In the rows, zero is written as 128.
Rows, each with its class
[185 142 128 139 127  98 136 148 121  93 110  82 159 110 156  87 146 119
 134  99  76 130 139 141 166 119 112 108 120  83 118 147  88 125  57 176
 112 119 140 123 127 195 115 145 107 153 125 126 132 111  49 115 157 123
 124 176 126 140  87 125 132 147 100 157  90  79 159 109 146]  Dafom
[133 132 101 124 135 120 109 134 112 123 116  85 138 111  88 131 118 116
 108 131 100 145 126 134 133 119  96  94 126 152 119 161 116 118 121 133
 118 144 120 137 120 148 152 113 141 126 123 109 135 138  98 106 132 125
 135 110 118 120  84 102 138 122 125 114 117 117 168 125 134]  rop
[138 139 120 113 145 123 119 116 101 133 111  89 140 115 125 145 123 110
 133 128 133 115 120 129 109 123 116  79 124 154 138 131 131 122 140 128
 136 132 121 130 116 160 129 112 142 132 132 127 126 142 153 102 127 123
 134 118 132 128  92 107 125 111 129 124 126 111 155 130 116]  zolu
[136 121 105 120 156 115  96 123 106 120 104 110 135 125  95 118 135 114
 124 128 103 131 127 126 117 125 104 100  97 118 126 147 128 139  99 126
 127 137 132 136 121 156 139 126 134 120 111 112 120 118 106 111 118 106
 126 114 124 124  84 146 132 109 128 130 107 130 166 129 127]  zolu
[152 126 107 133 131 138 113 124 127 136 119 131 129 118 131 114 146 115
 118 124  85 123 133 132 122 146 103 114 119 138 104 135 112 120 121 137
 120 139 123 132 128 148 120 130 133 128 119  93 122 124  95 109 143 118
 129 115 141 120  88 128 128 138 122 148 129 116 167 140 118]  zolu
[132 160 118 118 134 136 110 134 122 125 123 103 128  86 118 125 132 133
 112 132 111 122 118 132 123 118 117 116 121 128 112 144 121 121 107 143
 120 127 141 134 128 144 123 140 134 134 126  78 120 131 101 100 132 125
 132 115 125 116 104 137 130 126 132 118 112 128 159 112 134]  ger
[124 136 140  92 137 120 115 148 111 120 142  77 129 112 113 137 120 124
 126 130 126 111 118 136 134 124 115 125 114 160 142 145 116 116 135 134
 120 129 128 120 121 145 135 117 149 125 123 118 128 137 136 121 143 119
 126 114 133 133 102 116 131 115 134 114 130 121 137 137 125]  zolu
[154 146 104 121 129 109 114 120 120 126 114 114 131 121 134 117 141 117
 114 135 103 138 128 115 135 121 106 110 128 128 115 152 126 134 111 132
 126 146 119 130 149 180 124 136 168 125 118  96 126 134  87 109 132 118
 117 117 138 141  91 121 130 124 123 118 136 115 166 135 123]  zolu
[199  99 115 110 126 121 111 127 125  94 148 110 136  87 148 131 134 129
 124 125  70 139  96 145 125  95  87  99 129  86  99 126 132 117 161 150
 102 147 111 118 100  63 101 101  60 139 136  99 137 128 137  90 137 126
 131 163 140 141 105 118 160 142 167 130  82 136 135 126 105]  rop
[146 130 106 137 143 120 124 132 123 132  88 152 143 137 103 134 146 111
 106 143 120 128 115 121 131 117 129 119 121 102 121 134 133 125 114 137
 135 138 108 116 126 166 115 112 114 135 122  86 109 131  98 109 124 128
 133 127 124 130  89 127 129 145 117 146 134 104 184 141 126]  zolu
[185 148 118 108 148 115 139 146 123  69  72  49 174  77 133 121 130 125
 122 100  75 132 127 140 180 135 101 121 136  76 115 163  88 124  23 186
 110 130 157 126 135 188 129 120 121 163 111 116 125 105  70  93 154 121
 112 135 134 134  89 107 114 143  99 121  83  97 147 142 126]  Dafom
[171 182 139 138 124 120 160 152 128 127 110  86 152  70 138  80 139 115
 105 171  81 127 107 158 198 110 107 119 125 124 113 138  77  94  71 171
 135 125 122 149 121 226 122 136 132 161 139 108 141 162   4 130 181 132
 129 166 162 166 163 154 145 168  79 102 129  65 198  82 145]  Dafom
[132 124 112 125 104 120 123 133 119 127 118  97 122 112 107 127 124 115
 110 130 105 139 135 132 127 113 121  95 128 131 121 147 138 113 110 125
 126 138 119 128 120 142 122 132 140 120 126 113 123 133  97 112 133 128
 129 119 125 134 106 124 129 129 126 144 118 123 164 126 129]  Dafom
[137 141 119 139 127 125 123 146 125 127 115 125 132 131 119 122 141 132
 106 156 101 129 125 137 127 142 125 110 120 133 116 140 119 128 106 130
 109 122 123 129 129 138 126 131 122 121 121 102 135 124 105 112 131 115
 125 104 135 126 108 128 143 136 129 130 125 128 156 137 113]  ger
